Each row has a class, written after it.
[  50   59  -37   22  -12   -1  -22    7   17    7  -24    4   21 -114
  -23    1  -14  -17  -20   32  -30   -6   11    0   29   29    5   12
   -7   42   19    3   -3]	<77>
[-11  65  -6 -12 -24   6 -14  30 -10  41  40  -2 -10 -61  -3 -21  25   2
  26 -19 -43   3  -7   6  49   3  21   7  48 -77  -5 -11 -15]	<76>
[-18 -43   8  19  18  18  48  25  46 -64 -14 -12  -9  60 -23 -57  10 -10
  55  19 -19 -22  -3 -13 -13   2 -18 -18  -3  -4 -54  26 -10]	<137>
[-11   1 -23  36  20   9  14  19  27 -24  10 -50 -26   4  19   0  11 -30
  -5 -17 -38  -3 -23 -26  21 -24  -8 -19  19 -31  41 -28  -1]	<137>
[-10  39  -7  -1 -36   2 -32  37  -5  48  24  -6  -1 -52  10  20   6  10
  22   6 -25  -3 -20  15  32  -7  28 -17  49 -89  14 -11 -15]	<181>
[ 43  23 -12  10  26  -4  -2 -10  20  -2 -46  11  29 -73 -24 -23  10  -4
 -12  14 -21   1  24   3  12  44 -11 -23 -10  48 -14   5  -2]	<196>
[-38  30  12  -5 -10  -1 -19 -10  15  28  31   1  19  -7 -21 -20 -19  27
  19  -6  13   5  -2  27  31  40  -1   6  39 -61 -28  13  28]	<195>
[ 57  42 -47  10   0   2 -14  29  27   1 -28   2   7 -86  11   3  26 -20
   6   4 -64  -8   0 -27  17  34  14 -14  15  49   3   2 -17]	<76>
[ 19  48 -53  15  -8   5  -3  20  23  12 -15 -28   5 -79 -25 -21  35 -17
   8  20 -77 -16  -4 -18  29  16  -2 -36  31  11   9  10 -35]	<195>
[-25 -27  28  -3  22  -3  49  -1  -8 -49 -17  -3  18  82  16  20 -18   4
  37  -4  43  15  -2  29 -30 -29 -12   4   0  -4 -71  -8 -17]	<93>
[-20  46  -5  21 -39  -4 -36   7  34  41  24  18 -14 -71  32   9   7  -1
  -7 -10 -30   9 -24  -1  34 -11  15  -8  65 -94   2  -4  16]	<181>
[ 24  -8  -4  -9  19   1  20  30 -24 -42   6 -26  44  20 -62 -22 -19  16
  17  38  36   6   8  40 -28  10 -58  20 -32  20 -20  -2 -75]	<137>
[ 25  23   9   0 -14 -15 -21  -1 -10 -11 -32  34  16  -6   2  48  10  -9
  31 -11  -9   2  17   0  20  16  24  -8 -22  24 -19  15  27]	<136>
[ 28  36 -38  15 -22  -5  -8  25   1   2 -27   2  10 -71 -17   1  19 -19
   9  12 -34  -2  -1 -14   5   3   0 -21  -1  38   5   2 -10]	<137>
[-11 -12 -27  31  26  19  37  21  50 -45   5 -32 -45  11  40  11   9 -26
  32 -35 -58   4 -14 -31   7   2   4 -21  -1 -14  19   7  21]	<190>
[-29 -21 -18  22  23  12  12   7  58  -1  31 -59 -21  37  35  -6  29 -10
   8 -15 -44  -3 -32 -54 -11   1  22 -64  40 -40  15   6  -2]	<137>
[-13   1 -21  24 -31 -11  35  31   4 -42  -1  28  37   3  12  18 -13   8
  24  34  -8   5 -40 -10 -20  -4 -26 -10  38 -38 -39  32 -61]	<76>
[ 26  35 -52  18 -19   4 -27  18  40   8 -29 -12  17 -51   8  29  10 -22
  10  13 -64 -19 -20 -30  24   8  29 -37  23  27  16  18  -6]	<136>
[ -5  52  23  -7  -5   6 -29  35   4  26  21  18  -3 -62 -30 -16   2   2
  22  -6 -27   2  -3  10  35  20  18  10  36 -74 -26 -12   5]	<77>
[-40  15  29 -24   2   2 -14  -4 -19  18  20  15 -12 -22 -26 -29   4  11
  25 -21  30  -7  14   1  42  20   5  -3  39 -81 -40 -16  24]	<84>
[ 34   3  14   6  -5  10 -35   9  16 -16   4  17   3  -5  16  43  10   5
  41 -13 -27   5   4 -14  11  24  31 -20 -32  13 -44  16  -3]	<76>
[-13  -6  -5   0   6 -27  48  31  -8 -58 -30  41  16  -8   2  -4   6  -7
  36  36 -25 -16  -9 -14  -9  54 -39  16 -18 -18 -43  37 -51]	<196>
[-20  12 -23  24  46  15   4  -9  62 -13  11 -43 -17  11  35  12   3 -38
   8 -32 -55   8 -26 -25  11  19   1 -24  39 -33  27  10  10]	<190>
[ 24  41 -31  12  -6   6 -11   5   5 -22 -17 -33  16 -69 -34 -18   4 -15
  -1  20 -31  -4  20   5  20  22 -20 -14 -22  59  19  11  -6]	<195>
[ 53  28 -27   1 -10   3  -3  21  -2   5 -38   8  21 -74 -57 -27  15  -8
   8  22 -46  -6  15   9   2  21  -2 -11 -16  38   4  12 -26]	<196>
[-22   7 -21  12   3  25  -6  -3  11   4   4 -25 -30 -27  21  14  -5  -8
 -18 -35  -5   8 -25 -35  41 -19 -10 -22   8 -24  34 -12  18]	<112>
[-62 -20  37   9 -12  13 -21 -44 -26 -42 -42  57   6 -12   5  17 -32  15
 -13 -19  65  29   3  -5  12   3 -39 -46 -50   7 -57  43  33]	<112>
[-15  32  21  -6  -6  -3   1  16  -1  39  12  17  -7 -14 -17 -11  22  16
  26   4  -8  -2   1  10  29   5  28   1  38 -84 -35  -5   4]	<93>
[ 25  19 -48  14 -39   2  -4  27  27 -13 -32   8  16 -69  -4 -11   2   5
  16  16 -47  -3  -2 -14   3  17  -9 -16 -13  70 -15  20  -7]	<112>
[-58  50  30 -15 -15   9 -22   7  -5  28  39   0 -26 -52   4 -25  12   9
  23 -18  -4  -1   6   7  39   7  32 -19  30 -98 -34 -13  21]	<84>
[ -7  -6 -45  58   7   9  41  -6  68 -21  -2 -22 -43  19  53  13   2  -7
 -33 -24 -39  -1 -29 -58  15 -12  14  -6   8 -25  36   8  26]	<93>
[-41  15 -13  -7 -31  17 -28   2  -5  20  17   3 -20 -22   2  13  -1   7
  27 -36 -16   4 -10  -4  46 -28   3 -23  49 -72 -20  -7   3]	<190>
[ 33  33   6 -12  -1   2 -26   0 -15  21   4 -15   9   9 -14  26  14  -2
  31 -12   1   3  20  11  20  20  26 -11 -14  -9  14   5   6]	<137>
[-28  29  33 -21 -11   3 -25   9 -27  36  35  27 -10 -46 -31 -47  15  19
  30 -10  24  -7  24  17  51  11   8 -15  15 -87 -22  -5  35]	<84>
[ -3 -27 -42  28  -8  22   9 -18  41 -17   4 -38 -36   0  43  28   2 -21
  -8 -30 -17   3 -34 -57  32 -48  -8 -40  32 -17  40  -5  21]	<112>
[-12  34  10 -14 -20   1 -31  29  -3  29  17  15 -10  -8   5   8   4   9
  26 -18  -2  -1  -8  19  27  -6  13   6  32 -75 -18 -17   5]	<137>
[ 36  -8  -6  11 -15  17   2  32  30 -33 -18  37   6  -1  16  -3   4  17
  57 -12 -31   4   7  11  -6   5  14 -26 -25  27 -69  29  -6]	<76>
[ 27  35 -50  -1 -10  -1 -13  41  26   2  -9 -26  15 -83 -12   0  17  -9
  22  21 -60 -15  -7 -13  20  20  11 -25  24  18   1   3 -23]	<136>
[-47  21 -34 -11 -30   2  38  74  20 -56   3   1  26   1  29 -22 -22 -13
  76  39 -17 -32 -45  -5 -21   1 -27  -4  27 -16 -49  33 -47]	<84>
[ 17 -12   3  -4 -24   3 -29  -3   8  -1  -4  38   9   7  -8  19  -1  12
  46 -31   6   6  10  -1  23   2  17 -25 -26  13 -33  32  49]	<136>
[-18  15   7  31 -24 -16  27  45  15 -50 -12  52   7 -18  25 -15  23 -18
  17  57 -47 -17 -27 -22 -11   5 -17 -10  20 -49 -29  41 -43]	<76>
[ 16  17  12 -13 -35  18 -11  49   1 -20  -6   8  11  11 -25   4   5  18
  76  -3 -31  -1   6   2  -2  24  17  -8 -49  35 -35  29   2]	<112>
[ -1 -47  -5  39  25  11  30 -11  25  -7 -14   4 -30  21  -8 -31 -23   6
  -9 -18  10  -4   7  16  26  17  -3  21 -10 -34  27  -4  47]	<181>
[-21 -31 -16  42  12  13  18  34  27 -23 -12 -18 -18  57  29   9 -10 -10
   8 -26 -32 -11 -34 -23  15  -9   3 -19  18 -36  44  -7  16]	<181>
[-18  53  22  -5   4  -1 -35   3  10  34  37  -1  12 -71 -15 -17 -19  14
   4 -14  10  12   5  15  54  33  10  12  45 -61 -21 -24  35]	<77>
[ 44 -14   6  21 -21  -2 -35  -7  -6  -3  -8  48  19 -45 -13  43 -14  26
  13  16  36  13  13   7  15  22 -12 -16 -57   7 -22  28   4]	<181>
[-29 -20  18   3  15 -19  33  19  10 -71  -3   6  42  37  18   5 -21 -10
  38  25  15   1 -15 -17 -30  20 -35  -2   6  27 -62  15 -26]	<77>
[ 43   2 -13  14 -36   6 -39   6   4   5   0  41 -14 -21 -15  41  21   1
  33  -1 -38  -5  10 -26  24   3  13 -18 -39  -3   4  33   4]	<190>
[-36  34  16  -7   9   1 -21  -8  13  32  10   1  -3  -9 -14 -17  -5   2
  17 -12  -8  -8   0  22  46  38  12  12  48 -67 -18  -4  32]	<195>
[-83 -19  44 -16 -16  -5  10   2 -42 -16  27  11   2 -13 -17 -18 -25   5
  74  21  32   3   5  44  16  36  -3   6 -29 -69 -55  34  11]	<181>
[-35 -13   4  17  39  29  52   7  23 -30   6 -22 -40  43 -14 -54 -10  -5
  26 -27 -13 -14   6  10  18  13   8  14 -28 -42 -14  -3  11]	<84>
[ 23  45 -35  -4  -5   6  14  47   6   3 -15 -23  17 -69 -39 -22  23  -2
  45  19 -51 -10   5  10  13  24   0 -20  21  23 -24  -1 -31]	<195>
[ 13  27   6 -16   9  -2 -20  20   7  54  22   8   5 -28 -28 -37  22  25
  23  -9   3   1  12  24  32  27   7  -9  53 -77 -16 -12   9]	<137>
[-30  -5 -28  28  18  21   4 -15  38 -39   6 -44 -49 -23  27  23   0 -26
 -25 -25 -24  -5 -26 -58  41  -7 -20 -22  20 -37  27  -6   9]	<195>
[ 25  36 -12  20  11   3  -4   2  19  -5 -27  -2   9 -85  -7  10   8 -13
   4  26 -16  -4  12  -7   0  33  26 -40  -6  18 -16   4   0]	<84>
[-23  40 -16  15  15 -18  27  53  11 -24 -16  14  17 -20  62  16  33 -12
  22   6 -34  -1 -23 -32   9  -4 -32 -46  56 -19 -17  -7 -30]	<190>
[ 26 -11 -23   4  -3  -2   8  15  24 -22 -18  17   3  22  17  42  22 -10
  94  -8 -60  -9   4  -7  12  24  17 -28   0   2 -54  31 -21]	<190>
[-15  26  20 -14 -20   0 -47   6  -5  40  46   8   2 -78 -16   2 -13  29
  -2  -2  18  12   1   9  37   6  13  -4  41 -77 -30 -26  10]	<77>
[-27  41  18 -17 -23   3 -19  23  -7  32  32  -3  -2 -23 -14  -4  10   8
  28  -2 -36  -7 -14   6  31   3  21   5  27 -87 -17  -9 -24]	<196>
[ 11  11  18 -10   7  13   0  17   7 -25 -21   3   9  56 -10 -22  10  16
  79 -34  -8  -5  39  20  24  38  13 -17 -38  28 -56  23  25]	<137>
[ 24  -2 -13  29 -27   1 -26 -18 -11  -1  -6  32  10 -14   7  75   4   4
  40 -38  -2  22   4 -28  40 -14   6 -52 -21  16 -14  12  30]	<190>
[ 49  16 -33  18  11  -1  15  16  30 -12 -49  -4  12 -31 -22 -22  13 -14
  16  12 -30  -9  18   2  -4  35   6 -14   1  54   0  11   9]	<137>
[-19 -23 -32  26  38  25  36   8  44 -25 -19 -13 -43   0  34  -5   1  -8
  14 -41 -34   2  -8 -20  18   4  -1 -33  12 -18  -4   0  20]	<190>
[ 35  45 -32  -3 -21   2   3  24  -1   6 -34  -7  23 -63 -40 -28  20  -5
  36  16 -50  -3  19  15  21  27  -1 -13   3  41  -5  16 -19]	<112>
[ 33  39 -46   9  -4  11  -3   9  17  -3 -26 -12  -3 -62  -5   5  14 -27
   8 -16 -36  -7   3 -34   7  16  19 -25 -10  53  16   6   5]	<84>
[ 41  20 -36  17  -3   4   7  22  18  -8 -40  -5   8 -35 -30   1  16 -13
  21  -2 -36  -9   3 -32  16  18  12 -10  -2  54  -3   6  12]	<93>
[-27 -31   5 -11  34   1   8  -4  62 -26 -32  31  43  35  34 -50 -14  17
  40  13   8   0  -6  25 -25  55 -35 -42  22  18 -88  58   4]	<112>
[ 25  25   4  -9  -6  10  -9   3 -42 -13 -16   3  14   1 -15  47  -5   0
  26 -15  28   4  14  -3   5  -1  13 -17 -43  24  -6   0 -11]	<84>
[-53   7  15  18  13  27  22  17  -3 -31  19 -55 -31  14 -34 -30  -4  -4
  -8 -13 -15  -3  -6 -10  22 -12 -11  -1  -5 -34  23 -21   7]	<195>
[ -4  16  10   6   2   3  -7 -17  -5  18 -18  28   7  21   3  14  12   7
  58 -59  -8  14  20  13  39  23  23 -41 -16  10 -38  24  61]	<195>
[ 18 -12  -9   6 -27  -3 -37 -13   9 -11  16  21  24 -22  -6  29 -15  23
  28 -13  11  15   8   9  27  -1  -7 -24 -31   8 -36  22  17]	<136>
[-25  25   8  -5 -19   0 -34  11  18  16  17  22  -3  -4   2  -4  12   7
  10 -25 -24   1 -12  -5  32 -10   8 -10  39 -69 -19   8  13]	<136>
